Below is a small trained network, with its code and all its weights. Each question gives an input and a class and asks what happens when units are switched off, that is, made to give their printed mean instead of their output.

import numpy as np


def w(rows, s, z=0):
    codes = np.array(rows[::2]) - 128.0
    scale = np.full(codes.shape[1], s)
    scale[-1] = z or s
    return codes * scale


def f(y):
    return y / 2 * (1 + np.tanh(0.7978845608 * (y + 0.044715 * y**3)))


def log_softmax(a):
    a = a - a.max(-1, keepdims=True)
    return a - np.log(np.exp(a).sum(-1, keepdims=True))


def net(x, mask):
    res = np.array(x, float).reshape(1, 6) / 4 @ E
    y = f(res @ A[0][:, :-1].T + A[0][:, -1])
    res = res + np.where(mask, y, B[0][:, -1]) @ B[0][:, :-1]
    return log_softmax(res[-1] @ U[:, :-1].T + U[:, -1])


A, B = {}, {}
E = w([
[171,208,201,111,193,120,207,93],'x0',
[204,53,218,34,34,206,73,117],'x1',
[174,31,62,97,115,206,231,49],'x2',
[85,208,161,228,4,198,224,202],'x3',
[165,162,86,225,126,238,71,63],'x4',
[5,33,26,181,54,94,40,169],'x5',
],0.0049)
A[0] = w([
[92,120,44,141,216,39,114,90,249],'neuron 0',
[227,32,220,28,131,108,217,64,252],'neuron 1',
[207,153,210,59,189,210,71,86,178],'neuron 2',
[253,136,220,54,123,191,208,52,218],'neuron 3',
[120,131,47,227,204,204,216,28,197],'neuron 4',
[70,241,165,200,208,55,35,202,230],'neuron 5',
[56,19,51,57,44,40,47,157,254],'neuron 6',
[234,139,196,40,180,212,87,47,185],'neuron 7',
[87,163,161,65,205,33,34,171,241],'neuron 8',
[78,245,168,165,220,47,75,212,204],'neuron 9',
[75,105,158,227,20,197,121,183,234],'neuron 10',
[188,129,192,89,36,177,218,149,162],'neuron 11',
[39,91,60,197,32,229,69,151,245],'neuron 12',
[97,137,39,247,172,210,203,46,222],'neuron 13',
[105,190,43,208,202,113,63,97,253],'neuron 14',
[176,143,196,111,17,165,217,150,177],'neuron 15',
],0.0048,0.0035)
B[0] = w([
[165,38,65,200,196,33,198,133,216],'neuron 0',
[30,196,195,9,195,156,159,64,254],'neuron 1',
[231,138,238,78,169,209,90,26,205],'neuron 2',
[155,219,228,14,164,218,207,47,255],'neuron 3',
[229,41,48,215,135,219,232,58,202],'neuron 4',
[234,209,201,242,204,32,40,225,235],'neuron 5',
[31,23,36,22,117,55,35,162,239],'neuron 6',
[235,116,214,50,196,215,94,14,224],'neuron 7',
[185,75,182,145,237,23,43,195,216],'neuron 8',
[235,220,228,228,231,2,85,216,227],'neuron 9',
[41,244,29,230,18,230,53,217,198],'neuron 10',
[31,230,186,27,49,210,218,197,190],'neuron 11',
[49,103,17,219,16,227,48,150,215],'neuron 12',
[217,77,47,235,61,231,220,66,207],'neuron 13',
[223,57,88,231,153,64,120,155,211],'neuron 14',
[28,240,169,37,45,234,213,217,191],'neuron 15',
],0.0042,0.0067)
U = w([
[231,228,214,226,237,17,188,219,84],'0',
[58,231,185,40,79,213,232,189,19],'1',
[165,53,129,171,136,70,27,214,96],'2',
[224,145,232,9,213,212,80,23,105],'3',
[34,186,53,209,2,214,46,208,155],'4',
[26,25,38,24,221,23,160,144,252],'5',
[224,26,24,222,151,213,232,51,161],'6',
],0.0044,0.0026)

Each question gives the input, the list of numbers given to net, and the class t.
The units are the neurons (one row each of A and B). Each row of codes is followed by its name. A weight is (code - 128) times the scale printed after its matrix; where a second scale follows, it is the last column's (A, B and U).
mask holds one flag per neuron, in row order. A switched-off neuron (its flag False) gives its mean, the last column of its row in B, instead of its output. The means were averaged over made-up inputs and are rounded, as every weight is.
A unit's drop is (log p(t) with every unit on - log p(t) with that unit switched off) / (log p(t) with every unit on - log p(t) with every unit switched off).
The circuit of an input: a set's keep is (log p(t) with only the set's units on - log p(t) with every unit switched off) / (log p(t) with every unit on - log p(t) with every unit switched off). Starting from the 12 units with the biggest drops (on a tie, the unit counted first), units are removed one at a time, each time the one whose removal leaves the highest keep (on an exact tie, the one counted first), for as long as the keep stays at least 0.8.
circuit, biggest first: the units of the circuit, biggest drop first
top k neurons: the k neurons with the biggest drops, biggest first
drop when u is switched off: that unit's drop, to one decimal
input [5,1,8,4,4,8], class 4: circuit, biggest first => neuron 10
input [7,6,4,4,7,6], class 4: circuit, biggest first => neuron 10; neuron 12
input [-4,-5,1,4,5,-5], class 6: circuit, biggest first => neuron 4; neuron 13
input [-6,-4,0,7,-8,-8], class 1: circuit, biggest first => neuron 15; neuron 11
input [3,8,-4,4,7,3], class 4: top 2 neurons => neuron 10; neuron 12
input [-5,8,6,-1,-5,7], class 4: circuit, biggest first => neuron 12; neuron 10
input [2,7,-7,-4,8,4], class 2: top 2 neurons => neuron 3; neuron 1
input [3,1,1,5,-4,-7], class 1: top 2 neurons => neuron 15; neuron 11
input [-5,8,4,4,-6,-4], class 1: drop when neuron 15 is switched off => 0.1
input [-1,5,-3,3,-7,5], class 4: drop when neuron 10 is switched off => 0.3
input [-2,6,-7,7,-6,-4], class 1: drop when neuron 5 is switched off => 0.0
input [-2,-5,7,3,-4,-8], class 1: drop when neuron 15 is switched off => 0.2
